Below is a small trained network, with its code and all its weights. Each question gives an input and a target symbol and asks what happens when units are switched off, that is, made to give their printed mean instead of their output.

import numpy as np


def w(rows, s, z=0):
    codes = np.array(rows[::2]) - 128.0
    scale = np.full(codes.shape[1], s)
    scale[-1] = z or s
    return codes * scale


def f(y):
    return np.maximum(y, 0)


def softmax(a):
    e = np.exp(a - a.max(-1, keepdims=True))
    return e / e.sum(-1, keepdims=True)


def log_softmax(a):
    a = a - a.max(-1, keepdims=True)
    return a - np.log(np.exp(a).sum(-1, keepdims=True))


def net(x, mask):
    ids = ['βγδεζηθμπφ'.index(c) for c in x.split()]
    T = len(ids)
    res = E[ids] + P[:T]
    r = res
    for j in range(3):
        rows = slice(2 * j, 2 * j + 2)
        q, k, v = (r @ M[0][rows].T for M in (Q, K, V))
        z = softmax(np.where(np.tri(T) > 0, q @ k.T / 2**0.5, -1e9)) @ v
        o = O[0][rows]
        res = res + np.where(mask[j], z, o[:, -1]) @ o[:, :-1]
    y = f(res @ A[0][:, :-1].T + A[0][:, -1])
    res = res + np.where(mask[3:11], y, B[0][:, -1]) @ B[0][:, :-1]
    return log_softmax(res[-1] @ U[:, :-1].T + U[:, -1])


Q, K, V, O, A, B = {}, {}, {}, {}, {}, {}
E = w([
[50,95,218,80,163],'β',
[124,110,73,143,66],'γ',
[55,195,198,123,136],'δ',
[205,183,40,202,189],'ε',
[114,31,41,108,38],'ζ',
[186,45,111,126,243],'η',
[127,58,105,90,116],'θ',
[65,27,165,105,98],'μ',
[62,158,169,172,55],'π',
[189,173,6,239,2],'φ',
],0.0082)
P = w([
[90,141,156,158,157],'0',
[154,90,154,134,74],'1',
[69,111,137,183,165],'2',
[129,164,61,55,129],'3',
[66,106,132,205,166],'4',
[200,81,162,101,46],'5',
[58,100,124,219,177],'6',
[124,174,7,20,143],'7',
[47,100,130,235,178],'8',
[196,77,213,87,30],'9',
],0.012)
Q[0] = w([
[105,123,144,75,107],'H0',
[24,113,144,172,116],'H0',
[99,210,6,33,172],'H1',
[254,136,165,34,65],'H1',
[55,95,82,181,152],'H2',
[38,102,170,152,97],'H2',
],0.013)
K[0] = w([
[154,151,139,71,72],'H0',
[241,116,123,106,175],'H0',
[217,100,219,102,42],'H1',
[119,179,97,4,86],'H1',
[163,130,127,215,118],'H2',
[180,169,74,168,166],'H2',
],0.011)
V[0] = w([
[53,172,154,133,2],'H0',
[122,139,129,45,82],'H0',
[78,29,203,61,195],'H1',
[100,248,166,118,196],'H1',
[52,111,210,152,50],'H2',
[68,57,227,87,209],'H2',
],0.0098)
O[0] = w([
[119,254,94,135,59,191],'H0',
[190,187,111,83,119,117],'H0',
[221,155,151,102,190,252],'H1',
[98,206,57,52,200,142],'H1',
[108,176,205,101,96,254],'H2',
[114,97,151,46,115,226],'H2',
],0.011,0.0039)
A[0] = w([
[198,112,120,110,2,100],'N0',
[213,122,212,106,112,89],'N1',
[202,161,51,53,121,48],'N2',
[206,152,174,92,114,141],'N3',
[81,145,30,102,163,211],'N4',
[66,113,192,140,77,21],'N5',
[203,129,188,110,86,167],'N6',
[129,163,91,104,60,255],'N7',
],0.0091,0.0053)
B[0] = w([
[49,157,131,137,254,218],'N0',
[190,152,87,179,141,217],'N1',
[236,115,230,232,21,179],'N2',
[165,178,65,128,144,236],'N3',
[75,78,97,165,61,179],'N4',
[127,163,207,208,122,168],'N5',
[153,117,64,143,163,234],'N6',
[107,65,150,55,89,254],'N7',
],0.0095,0.0083)
U = w([
[114,213,66,101,222,1],'β',
[164,77,149,102,17,204],'γ',
[55,155,91,38,144,135],'δ',
[90,112,30,151,159,153],'ε',
[103,90,98,106,90,167],'ζ',
[122,75,218,123,169,195],'η',
[140,100,32,92,137,171],'θ',
[219,150,139,169,79,130],'μ',
[123,154,254,160,90,29],'π',
[120,188,128,245,139,75],'φ',
],0.0083,0.0045)

Each question gives the input, a string of symbols that net reads in full, and the target symbol t.
The units are the heads (2 rows each of Q, K, V and O) and the neurons (one row each of A and B). Each row of codes is followed by its name. A weight is (code - 128) times the scale printed after its matrix; where a second scale follows, it is the last column's (O, A, B and U).
mask holds one flag per unit, heads first, then neurons. A switched-off unit (its flag False) gives its mean, the last column of its rows in O or B, instead of its output. The means were averaged over made-up inputs and are rounded, as every weight is.
A unit's drop is (log p(t) with every unit on - log p(t) with that unit switched off) / (log p(t) with every unit on - log p(t) with every unit switched off).
The circuit of an input: a set's keep is (log p(t) with only the set's units on - log p(t) with every unit switched off) / (log p(t) with every unit on - log p(t) with every unit switched off). Starting from all 11 units, units are removed one at a time, each time the one whose removal leaves the highest keep (on an exact tie, the one counted first), for as long as the keep stays at least 0.8.
units of the circuit, in order: the units of the circuit, biggest drop first
most important unit: the unit with the biggest drop
k most important neurons: the k neurons with the biggest drops, biggest first
which heads matter: for each layer, one digit per head in row order, 1 if its drop is at least 0.15 and else 0, layers parted by /
input ζ ζ β η ε β δ, target ε: units of the circuit, in order => [H2 H1]
input θ β β η β δ δ β γ δ, target μ: units of the circuit, in order => [N2 H1 H0 N1]
input β η ζ β ζ, target η: units of the circuit, in order => [H0 N3]
input β β β, target β: which heads matter => 010
input β φ β π β γ, target δ: units of the circuit, in order => [N0 H1 H2]
input ε ζ ζ γ β β β ζ η π, target φ: which heads matter => 010
input γ β π, target π: units of the circuit, in order => [H2 N6 N3]
input ε η β ζ π φ, target φ: units of the circuit, in order => [N0 H1]
input φ η δ δ θ μ η π θ β, target δ: units of the circuit, in order => [H1 N2]
input δ π π η ζ δ ε ζ, target γ: which heads matter => 000
input η ε θ β δ μ θ π δ, target ε: units of the circuit, in order => [H2 H1 N4]
input β δ η π η π β δ γ, target η: most important unit => H0
input ζ ζ δ φ β θ, target π: 2 most important neurons => [N5 N0]
input γ η β φ ε π θ, target ε: most important unit => H2
input β β δ β β ζ δ β β γ, target μ: units of the circuit, in order => [N2 H1 N1]
input δ β φ μ, target μ: units of the circuit, in order => [H1 N2 H0]
input β π ζ η β η ε ζ μ, target ε: 3 most important neurons => [N7 N2 N4]
input β β η β π δ β β β θ, target μ: units of the circuit, in order => [N2 H1 N1]
input δ β π β γ β δ φ η β, target π: units of the circuit, in order => [H1 N5]
input β δ γ π, target γ: most important unit => N2
input β η β δ δ δ β β θ, target η: 2 most important neurons => [N3 N6]
input ζ η π η δ β, target θ: which heads matter => 001
input φ θ μ ε δ μ η φ, target β: which heads matter => 011
